(in the rows, 128 means zero)
[141 102 142 145 131 165 141 133 133 159 127 118 129 129 149 121 109 126
 146 140 139  94 131 141 125 113 137 119 148 154 138  89 143 143 118 133] : <121>
[145 132 110 126  81 172 156 139 100 136  93 124  87 141 142 163 120 142
 127 173 133 149 152 126 101 131 118 117 144  70  89 160 136 126 151 162] : <61>
[142 116  76 156  94 141 134 133 135 125  83 104 123 125 135 117 162 118
 135 113 150 154 108 134 149 150 132 138 117 113 112 159  94 125 115 117] : <141>
[157 135 120 155  98 165 163 124 135 145 149 137 117 143 114 128 145 134
 126 147 146 129 143 111 103 141 128 113 137 124 103 139 126 124 156 165] : <129>
[162 135 134 131  93 140 121 135 132 150  62 120 126  79 127 141 103 134
 120 131 151 153 119 151 152 122 128 141 190 127  72 136 139 125 119 145] : <61>
[165 179 120  96 139 115 109 136 112 133 125 125 114 137 133  97  95 142
 120 118 162 117 115 169 157 110 101 100 149 153 112 123 121 147 119 140] : <129>
[132 157 142 130 123 146 116 104 133 117 100 137 123 129 125 127 107 131
 122 100 107 141 138 133 131 106  99 136 124 110 113 146 100 122 135  81] : <10>
[127 134 134 199 163 166 145  95 183 147  84 112 129 173  63 156 164 102
 103 226 142 178 122  96 162 133 126  84 104 116 133 144 124 132 139  90] : <54>
[ 99 122 146 121  88 116 118  79 123 133 159 130 109 177 139 114 125 184
 114 207  86  64 150 138  84 135 127  94  77 216 119 193 136 196 173  49] : <10>
[145 102 133 135 106 125  95 153 129 145 141 116 121 155 121 151 125 142
 126 166 167 114 112 152 121 103 141 120 134 167 115 115 165 177 114  96] : <193>
[ 94 107 123 161 113 141 232 141 104 183 153 138 132  21 118 166  70 244
 144 134  74 136 136 102 106 176  99 108 155 213 117 184  94 119  39  75] : <10>
[142 138 150 124 120 157 131  98 137 124 118 180 138 143 137 138  68 169
 145 123  92 117 156 141  91 126  97 144 135 121 145  88 116 132 102 137] : <10>
[128 113 122 130 132 154 144 113 119 131 115 119 127  98 112 139 130 129
 122 116 163 132 132 141 117 123 142 101 147 172 117  95 105 119 130 150] : <142>
[152 151 103 148 105 129 129 156 130 145 104 119 105  63 142 114 135  91
 140 131 133 101  95 144 121 127 110 126 146 114 143 120 145 145 134 145] : <156>
[148 111  95 115 155 150 118 156 121 114 109  92 127 131 113 134 139 117
 160 136 172 123 114 149 157 138 136 119 116 134 123  97 116 132 100 133] : <141>
[130 117 101 126 116 142 109 120 147 124  86 124 127 133 156 134 139 139
 122 116 143 116 117 159 122 142 136 134  98 131 109 124  89 158 125  99] : <10>
[ 99 157 111 147 146 125 171  97 130  90 140  80 132 131 146  79 110 114
  73 144  85 187 154 140 163 128 132 131 118 130 111 176 118  88 137  91] : <61>
[122 137 123 105 116 158 106 134 109 144 169 139 127 143 178 179 104 155
 168 157 151 105  96 154 160 112 145 106 138 139  91 138 109 182 142 127] : <156>
[138 148 146 126 169 132 121 131 119 133 105 101 122 113 112 137 146 119
 115 122 141 129 106 124 158 119 113  98 152 134 106 140  84 135 122 122] : <54>
[127 142 143  99 116 102 125 110  84 133 111 132 113  82 119 139 147 153
 143  77 137 144 112 104 102 136 134 122 126 143 106 123  96 147 113 103] : <152>
[159 135 137 120 112 136 121 147  95 128  94 154  82 120 121 126 128 123
 160 200 154 172 115  91 123 137 115 121 110 124 120 106  95 169 123 110] : <16>
[141 145 108 142 116 132 149 114 130 121 156 115 120 116 122 127 134 139
 133 130 126 126 115 136 108 162 118 143 122 143 106 161 121 127 144 128] : <129>
[124  55  41 178  74 172 144  97 104 124 183 100 120 175 159 113 139 159
 138 176 138 105 146 106  95 159 191  92 115 130 137 111 119 123 116 148] : <142>
[130 134 161 160 143 161 147 124 128 125 155 136 126 116 120 126 143  82
 116 124 142 151 132 153  92  78 123 141 100 146 152 108 131 136 142 148] : <10>
[119 104 162 117 108 192 101 103  66 129 128 105 120 160 141 128  92  78
 169 216 134 125 104 181 194  71 102  97 121  75 142  86 133 137 126 104] : <121>
[101  96 100 148 105 120 116 115 103 144 141  81 115 115 168  68 140 126
 128 154 112  84 121 124  92 140 159 130  70 159 138 140 137 154 100 122] : <142>
[165 106 126 160 123 158 169 155 109 109 149 109 104 146  96 154 144 107
 121 186 164 226 132 119 149 135  86 104 184 130 151 116  64 109 114 144] : <152>
[166 143  90 179 166 133 153 107 105 132  81  91  93 123 139 152 148  81
 122 142 129 137  97 159 126 119 127 112 177 146 121  97 104 132 180  96] : <54>
[154 138 107 156 130  92 133 155 106 115 151 137 102 142 181 118 136  88
 115 137  72 105 131 131  94 104 118 161 127 100 120 166  72 123 132 102] : <10>
[130 135 105  91 174 104 135 160 142 108  80 140 112 143 176 126  98 121
 126 154 102 106 115 127 142 176  95 122 139  95 151 118  52 115 102 136] : <54>
[109 114 174 107 138 148 119 137 112 133 171 144 126 149 142 105  92 123
 153 161 100 122 141 128 111  98 105 149 109 128 152 112 138 162 116 158] : <54>
[149 135  92 175 121 153 123 102 167 168 122 100 130  78 126 170 111 182
 153 136 106 101  98  79 126 188 153 144 213 131  84 174 159 123 137 147] : <54>
[145 139  84 127 129 121 120  99 133 105 102 120 110  98 124 162 131 137
 104 140 166 121  99 147 141 151 157  86 168 167 134 139 128 131 127 127] : <222>
[ 81 153 116 146 109 151 142 142 117 144 172 103 113  72 179  47 130 108
  94  10 147  84 105 149 118  69 173  91 133 142 123 106 160 145 183  92] : <54>
[140 125 111 133 135 117 102 100  97 127 105 129 126 109 110 160 146 138
 130 130 138 149 120 116 134 136 129 110 152 159 130 134 123 149 127 133] : <222>
[142 117 116 106 103 137 109 139 118 116 141 120 107 140 126 150 134 137
 150 152 175 131 110 122 146 120 138 106 110 139 115 153 106 160 105 109] : <156>
[122 126  91 120 112 138  75 111 135 130 137 162 122 112 147 122 120 154
 146 185 134  84 119 140 138 114 179  98  86 126 116 148  94 193 124 101] : <16>
[125 114 122 163 107 156  97  86 113 141 129  96 142 143 144 157 133 145
 129 118 105 146 129 119 135 131 117 135 159 114 120 164 126 121 151 125] : <193>
[ 90 118 116 158 125 176 179  89 136 114 132 124 130  97 129 132 121 128
 107 146 138 155 125 137 108 136 162  95 110 150 134  77 136 120 143  94] : <193>
[131 106 123 110  94 151 133 108 153 133 117 145 114 127 131 153 120 165
 131 136 150 137 136 125 118 135 144 129 146 154 126 158 122 142 119 128] : <52>
[139 143  95 147  86 130 120  97 139 138 116 130 102 117 168 104 136 128
 114 128 109 118 124 125 113 124 149 139 157 128 113 165 134 144 172 116] : <52>
[171 134 107 154 137 140 144 107  98 129  84  98  79 146 109 138 120  79
 124 208 163 147 123 147 117  81 144 107 115 139 123 119 128 118 105 121] : <142>
[170 183 152 133 164 137  86 202 124 170  77  88  66  61 119 130 134 102
 122 154 167 134 105 135  95  95  63 136 154 185 102 173 146 204 166 142] : <193>
[152 150 131 162 127 143 133 118 144 141 105 123 127  94 131 125 129 121
 117  81 137 139 113 139 111 133 115 144 153 113 116 126 113 120 121 133] : <129>
[136 108 105 151  89 121 100  85 131 129 157 143 165 111 154 140 141 157
 132  94 136 122 105 138 151 131 168 120 173 162 107 118 100 155 131 128] : <156>
[127 117 118 164 148 128  81 136 126 131 105  93 126 137 138 133 142 122
 108 185 144 159  99 124 132 158  85 131 117 109 156 141 113 142 113 161] : <52>
[156 147 170 130 160 139 137 125 123 139 122 127 130 121 114 128 106 109
 151 112 145 161 129  87 135 113 117 151 123 166 132 135 124  94 104 141] : <10>
[160 131 103 120 130 132 156  94 120 114 130 116 120 122 145 139 153 160
 133  76 125 117 125 150 110 142 145 128 160 143 120 115  97 146  99 126] : <121>
[118 113  83 167 102 161 143 102 166 117 127 108 123 158 187 121  96 170
 121 147 120 125 127 135 111 158 167 142 120 128 121 159 118 132  94 114] : <141>
[158 164 143 167 166 138 133 129 123 117  93 112 118 111 112 139  95 110
 128 114 147 169 120 113 117 121 115 154 118 125 111  98 126  96 133 112] : <16>
[121  66 101 150 112 135 156 139 128 150 132  85 129 147 151 135 164  88
 137 159 159 152 113 155 160 121 171 134 140 168 150 139 151 117 132 137] : <141>
[135 147 100 132 105 115 150 117 121 134 131 125 130 123 140 109 112 122
 138 155 106 122 122 132 143 152 130 129 125 139 116 138 119 109 151 127] : <152>
[116 115 157 150 151 141 136 135 126 145 128 133 153 136  95 139 136 123
 127 168  87 113 151 141 151 114 114 106 119 134 140  87 140 158  94  87] : <222>
[122 166 116  90  98 146 110  96 106 123 143 123 115 111 117 100 175 139
 131 113 169 157 116 145 157 113 148  89 102 149 125 183 133 183 141 134] : <61>
[123 113 131 126 113 138 134 109 113 133 133 146 126 135 142 113 135 132
 120 130 133 117 136 153 100 126 128 108 115 133 134  99 105 152 137 135] : <129>
[151 176 111  29 147  49 116 167  81 117  74 145  99 118 103  84  89 141
 160  78 139 160 141 124 113 143  59 157  96 160 148  85 143 139 125 140] : <152>
[110 115 136 129 129 142 141 106 125 127 134 128 131 100 112 115 107  96
 130 172 114 126 116 156 142 102 135 123 131 124 145 104 152 125 127 138] : <54>
[135 119  87 167  80 121 128 119  85 156 103 156 127  87 158 113 118 133
 150 117  89 114 142 107  85 129 137 150 112 110 107 167 116 129 142 135] : <61>
[129 129 107 160 112 152 125 126 118 120 113 117 138 129 150 105 125 104
 124 109 152 158 123 139 141 125  98 125 105 133 135 115  96 126 158 153] : <156>
[137 125 147 139 124 140 115 108 116 139 113 111 126 134 117 131 151 123
 120 129 137 131 131 138 113 114 120 125 132 143 115 124 113 143 123 150] : <142>
[146 113 122 146 150 115 112 128 121 128  80 110 148 132  97 155 150 129
 124 150 136 119 127 131 135 158  93 110 143 139 133 137  94 105 122 165] : <141>
[125 115 104 143 135 141 137  88 110 122 108 101 137 150 120 127 107 118
 123 159 122 126 137 144 142 131 136 108 129 128 125  86 129  88 128 130] : <142>
[157 153 101 171 100 133 136  91 125 131  93 134 131 168 155 155 144 134
 100  85 169 162 104 157 127 128 121 121 134 149 113 148  89 115 163 129] : <10>
[146 120  91 136  68 131 120 120 152 135 120 134 121 126 146 134 144 166
 149 181 115 112 115 118 129 180 115 135 112 139 116 199  90 176 108 137] : <156>
[104 115 142 117 102 142 121 102  91 143 124  89 115 122 148 147 111 136
 160 139  98 132 118  95 144 146 124 145 150 124  90 172 119 103 140  96] : <142>
[174 101 124 138 115 125 113 156  79 153  86 102 119 138 121 151 162 110
 158 133 148 140 129 129 133 117 114 155 104 117  95 134 102 133 127 147] : <16>
[122 134 149 132 131 135 142 112 128 120 154 145 120 158 134 166 116 134
 101 178 154 147 122 131 110 134 131 107 139 141  94 139 103 125 172 145] : <129>
[160 150 116 114 160 119  89 153 147 104 106  88  88 170 106 100 136 134
  99 128 153 126 150 107 103 112 109 134 108 142  86 162 114 169 147 121] : <54>
[135 115 116 167 126 142 111  97 125 157 102  93 153 132 119 123 143 137
 131 115 126 119 133 100 148 146 121 124 123 141 126 152 131  99 137 136] : <52>
[110 115 102 152 148  94 119 145 115 153  88 117 134 108 183 133 131  90
 114 168 138 115  91 145 129 149 147 117 107 142 124 105  86 126 155 134] : <152>
[102 132 131 100 111 130 150  93 147 108 115 130 129 156 128 148 113 172
  94 144 125 100 144 144 122 151 150  96  96 141 129 146 148 129  94 113] : <222>
[155  98 102 157 162 114 119 151 113 124  73 103 116 143 145 153 159  95
 111  98 172 164 108 144 125 125 115 127 158 120 134  73  84 130 136 115] : <121>
[154 144 135  97 109 152 129 131 135  98 170 123 102 169 122 133 139 134
 143 152 140 111 136 143 121 117 142 141  93 150 115 166 143 178  98 123] : <222>
[139  96 146 124 149 163 116 175 136 155 147 131 122 102 135 131 119 140
 145 120 117  79 156 134  96  88 138 114 144 128 159  90 131 172  56 119] : <193>
[ 92  85  56 181  80 198 136 173 154 145 252 119 191  99 146 101 124 120
 170 116 102 108 109 111 210 147 166 157 145  71  74 160 115  97 164 162] : <54>
[115 143 109 161 132 145 132 104 164 149 111 133 142 103 126 132 151 139
 105  59 152 129 107 156 140 129 142  95 130 122 143 132 105 138 117  82] : <129>
[126 102 111 137 130 141 141 103 106 130 108 119 125 104  91 152 118 144
 132 151 137 142 144 124  96 142 122 116 140 158 124  96 129 113 132 153] : <142>
[107 127 137  75 119  94 119 102 134 116 108  96 142 136 155 118 140 145
 115  52 114 105 129 149 121 165 107 170 108 155 139 176 138 101 146 151] : <52>
[135 150 140 108 101 141 126 120 112 143 143 140 118 147 154 131 113 162
 139 110 142 118 131 121 117 118 143 111 126 133 110 139 106 147 122 135] : <152>
[131 111 135 121 135 138 119 109 112 152 134 119 156 103 120 127 133 137
 143 131 134 106 132 127 161 119 161 107 118 123 144 116 137 110  86 175] : <16>
[121 126 111 109 121 124 114 135  96 136 113 150 121 119 183 125 118 150
 133 109  73 125 141 135 108 126 107 144 143  72 121 102  92 151 115 133] : <10>
[103 119 124 145 114 151 133 133 125 137 163 144 143 108 111 115 142 124
 131 111 118 126 133 129 133 115 119 114 121 111 152 114 139 128 143 121] : <52>
[125 143 154 117 124 110 149 110  91 135 129 144 145  97 113 135 119 111
 129 149 102 129 132 166 150 105 124 118 149 156 109 130 138 120 152 120] : <61>
[123 131 119 137 122 146 123 103 124 135 110 149 127 113 153 138 125 157
 135 124 108 109 125 143 105 137 121 126 119 135 122 129  89 163 128 108] : <52>
